cols: A T L Z H
<34>: [136 117 107 137 136]
<86>: [116 117 160 137 143]
<108>: [184 160 183  74  89]
col: [107 160] => L
both <108> <86>:  => [160]
again <34>:  => [136]
col: [160 183] => L

cols: J F Y S
<59>: [161  88 119 110]
<21>: [138 162  99 126]
<33>: [138 162 144 177]
<54>: [116 130  91  83]
col: [138 116] => J
len: [116 130  91] => 3

cols: X K Q U D E N
<63>: [126 153 145  78 142 146 129]
<30>: [126 153 145  78 142  78 126]
<11>: [126 153 145  78 142 140 106]
asked: [126 153 145  78 142  78 126] => <30>
asked: [126 153 145  78 142 146 129] => <63>
len: [126 153 145] => 3

cols: R P G B M
<41>: [141 171  85  85  85]
<28>: [101 101  90 168  81]
<14>: [142  97  95 170  82]
<24>: [137  82 119 170  96]
again <28>:  => [101]
again <41>:  => [85]
asked: [101 101  90 168  81] => <28>
asked: [141 171  85  85  85] => <41>

cols: zupu Volo Kel pamar ligu guzif
<2>: [146 129 129 135  95 129]
<119>: [129 102 109 129 109 107]
<127>: [146 114  93 111 133 111]
<93>: [122 121 122  78 134 122]
<91>: [127 123 106  90 119 114]
both <2> <127>:  => [146]
again <2>:  => [129]
both <127> <91>:  => [114]
len: [122 121 122  78 134 122] => 6
again <93>:  => [122]
again <127>:  => [111]

cols: zepet rudiz fopa Memid rivo
<61>: [105 139 136 155 184]
<157>: [ 90 149 149 149 158]
<139>: [137 149 149 122 121]
<136>: [ 90 149 123 140 154]
<39>: [123 149 123 140 140]
<133>: [109 156 143 126 125]
col: [123 123 143] => fopa
again <157>:  => [149]
asked: [105 139 136 155 184] => <61>

cols: puru parev rusu Ganu
<132>: [129 143 139 132]
<4>: [133 132 130 131]
<98>: [108 149 119 164]
<128>: [134 127 128 128]
<125>: [132 132 132 132]
<49>: [ 98 151 114 170]
<35>: [139 132 130 133]
<19>: [136 129 130 130]
again <125>:  => [132]
both <35> <125>:  => [132]
col: [132 170 133 130] => Ganu

cols: babo zeg gel miv kat bul peva dok Fubi
<80>: [122 104 118 148  95 162 109  82 107]
<58>: [121  96 121 141  90 156 112  76 110]
<179>: [142 161 130 119 173  98 142 186 139]
<79>: [134 156 137 118 169  95 142 175 148]
<175>: [118 100 132 136  94 146 122  81 119]
<154>: [117 103 175 143  88 165 113  75 111]
<96>: [138 176 135 115 170  95 146 181 150]
<12>: [120 102 121 143  92 158 113  79 106]
both <79> <154>:  => [175]
len: [138 176 135 115 170  95 146 181 150] => 9
again <58>:  => [121]
len: [121  96 121] => 3
len: [142] => 1
len: [134 156 137 118 169  95 142] => 7

cols: Daton lonib lut vula
<64>: [101 102  83  92]
<29>: [123 129 137 154]
<130>: [128 134 145 160]
<40>: [123 123 124 150]
len: [101] => 1
col: [123 128] => Daton

cols: Lisi Divub nedog lere
<99>: [136  86 118 128]
<107>: [126 161 161 161]
<101>: [115 173 139 127]
<105>: [134  89 120 127]
<153>: [140  85 118 130]
<22>: [118 169 138 125]
<149>: [139  84 118 128]
len: [126 161 161] => 3
again <107>:  => [161]

cols: vap dem Tiron divur pag Nov bon
<15>: [112 119 132 132 112 127 136]
<20>: [151 120 174 120 113 142 119]
<145>: [121 139 128 139 109 139 130]
<106>: [112 119 132 148 133 107 132]
<44>: [151 120 174 120 131 131 131]
again <145>:  => [139]
col: [120 139 119 120] => dem
asked: [121 139 128 139 109 139 130] => <145>
again <106>:  => [132]
again <20>:  => [120]
asked: [112 119 132 132 112 127 136] => <15>

cols: nok lave bupo kero
<168>: [128 137 120 154]
<89>: [136 140 116 141]
<111>: [118 136 131 128]
<76>: [132 139 118 134]
<68>: [147 143 105 127]
<100>: [157 140 109 140]
<69>: [118 136 131 123]
<177>: [140 140 140 121]
<18>: [171 171 124 124]
col: [120 116 131] => bupo
again <100>:  => [140]
again <177>:  => [140]
asked: [118 136 131 123] => <69>
len: [171 171] => 2

cols: ror Pano boget Kadum rubog kam Gara
<195>: [138 133 152 137 132  89 104]
<141>: [114 104 115 113 143 149 164]
<13>: [131 112 135 166 120 159 145]
<47>: [104 127 163 111 145 141 116]
<56>: [131 129 152 124 139  86 109]
<198>: [115 112 130 140 130 172 154]
<71>: [144 108 136 177 119 131 138]
<196>: [108 132 164 124 139 147 112]
<97>: [135 136 122 136 136 112 155]
<75>: [144 102 129 155 128 113 146]
<23>: [110 108 122 122 139 162 162]
col: [141  86 172 131 147 112] => kam
again <97>:  => [136]

cols: pupan nikop kulu Peko Gema mavo
<45>: [133  85 112 106 124 166]
<37>: [121  92 106 116 124 166]
<116>: [157  92 122 106 167 138]
<48>: [121 107 125  83 119  83]
<140>: [181 122 109 134 157 122]
<8>: [115 118 128 120 141 166]
col: [85 92 92] => nikop
both <8> <45>:  => [166]
len: [181 122] => 2
again <48>:  => [83]
len: [115 118] => 2
len: [181 122 109 134 157 122] => 6

